Here is a tiny trained network, its code and every weight. The questions are about switching its units off for an input and a class, where a switched-off unit gives its printed mean instead of its output.

import numpy as np


def w(rows, s, z=0):
    codes = np.array(rows[::2]) - 128.0
    scale = np.full(codes.shape[1], s)
    scale[-1] = z or s
    return codes * scale


def f(y):
    return y / 2 * (1 + np.tanh(0.7978845608 * (y + 0.044715 * y**3)))


def log_softmax(a):
    a = a - a.max(-1, keepdims=True)
    return a - np.log(np.exp(a).sum(-1, keepdims=True))


def net(x, mask):
    res = np.array(x, float).reshape(1, 8) / 4 @ E
    y = f(res @ A[0][:, :-1].T + A[0][:, -1])
    res = res + np.where(mask, y, B[0][:, -1]) @ B[0][:, :-1]
    return log_softmax(res[-1] @ U[:, :-1].T + U[:, -1])


A, B = {}, {}
E = w([
[134,126,82,133,197,90,152,179,128],'x0',
[57,114,99,113,126,110,173,150,69],'x1',
[170,32,77,82,138,174,157,226,171],'x2',
[139,12,193,103,177,145,138,79,255],'x3',
[152,98,64,143,88,138,52,139,193],'x4',
[188,140,93,157,106,132,17,134,97],'x5',
[131,132,164,75,186,90,44,152,148],'x6',
[176,115,102,100,208,131,122,116,219],'x7',
],0.0079)
A[0] = w([
[90,150,156,111,73,218,126,56,109,250],'n1',
[165,54,179,177,70,111,120,126,81,109],'n2',
[108,89,41,109,90,157,147,138,129,248],'n3',
[143,97,87,120,1,189,203,219,126,204],'n4',
[83,173,154,145,165,87,38,124,78,241],'n5',
[120,128,66,142,82,118,126,115,139,16],'n6',
],0.0086,0.0025)
B[0] = w([
[115,117,113,103,59,126,110,160,177,206],'n1',
[53,167,45,171,85,100,116,59,107,157],'n2',
[107,125,87,214,151,83,147,96,151,190],'n3',
[160,179,119,128,142,136,184,86,191,238],'n4',
[110,136,131,126,105,72,174,102,254,254],'n5',
[59,139,113,179,194,178,152,148,61,138],'n6',
],0.0093,0.0074)
U = w([
[141,161,176,90,160,115,136,110,253,250],'0',
[148,166,96,92,147,172,84,95,84,6],'1',
[55,186,69,155,43,164,107,61,172,250],'2',
[152,193,144,96,93,104,197,128,110,6],'3',
[112,153,187,144,94,186,78,203,78,6],'4',
[232,204,20,225,161,252,254,117,165,93],'5',
],0.006,0.0025)

Each question gives the input, the list of numbers given to net, and the class t.
The units are the neurons (one row each of A and B). Each row of codes is followed by its name. A weight is (code - 128) times the scale printed after its matrix; where a second scale follows, it is the last column's (A, B and U).
mask holds one flag per neuron, in row order. A switched-off neuron (its flag False) gives its mean, the last column of its row in B, instead of its output. The means were averaged over made-up inputs and are rounded, as every weight is.
A unit's drop is (log p(t) with every unit on - log p(t) with that unit switched off) / (log p(t) with every unit on - log p(t) with every unit switched off).
The circuit of an input: a set's keep is (log p(t) with only the set's units on - log p(t) with every unit switched off) / (log p(t) with every unit on - log p(t) with every unit switched off). Starting from all 6 units, units are removed one at a time, each time the one whose removal leaves the highest keep (on an exact tie, the one counted first), for as long as the keep stays at least 0.8.
circuit, biggest first: the units of the circuit, biggest drop first
k most important neurons: the k neurons with the biggest drops, biggest first
drop when u is switched off: that unit's drop, to one decimal
input [1,-1,-7,-6,3,8,3,7], class 0: circuit, biggest first	[n5]
input [-1,3,-4,-8,7,-8,-6,-1], class 5: 2 most important neurons	[n4, n6]
input [1,4,6,2,5,-3,-2,-3], class 5: circuit, biggest first	[n4, n3]
input [0,0,-7,-5,4,2,7,2], class 0: 2 most important neurons	[n5, n2]
input [-8,8,7,5,7,-3,-5,-5], class 5: 2 most important neurons	[n4, n3]
input [1,1,7,1,3,-4,2,3], class 5: 2 most important neurons	[n5, n3]
input [-2,-6,8,-1,6,7,5,-7], class 5: circuit, biggest first	[n4, n1]
input [-2,5,-8,-6,7,5,7,8], class 0: 2 most important neurons	[n5, n2]
input [1,0,7,-6,-6,1,0,-7], class 5: drop when n4 is switched off	0.7
input [3,0,-1,-7,-1,6,8,-4], class 0: drop when n4 is switched off	-0.1
input [6,1,0,-3,-8,6,7,-7], class 0: drop when n4 is switched off	-0.1
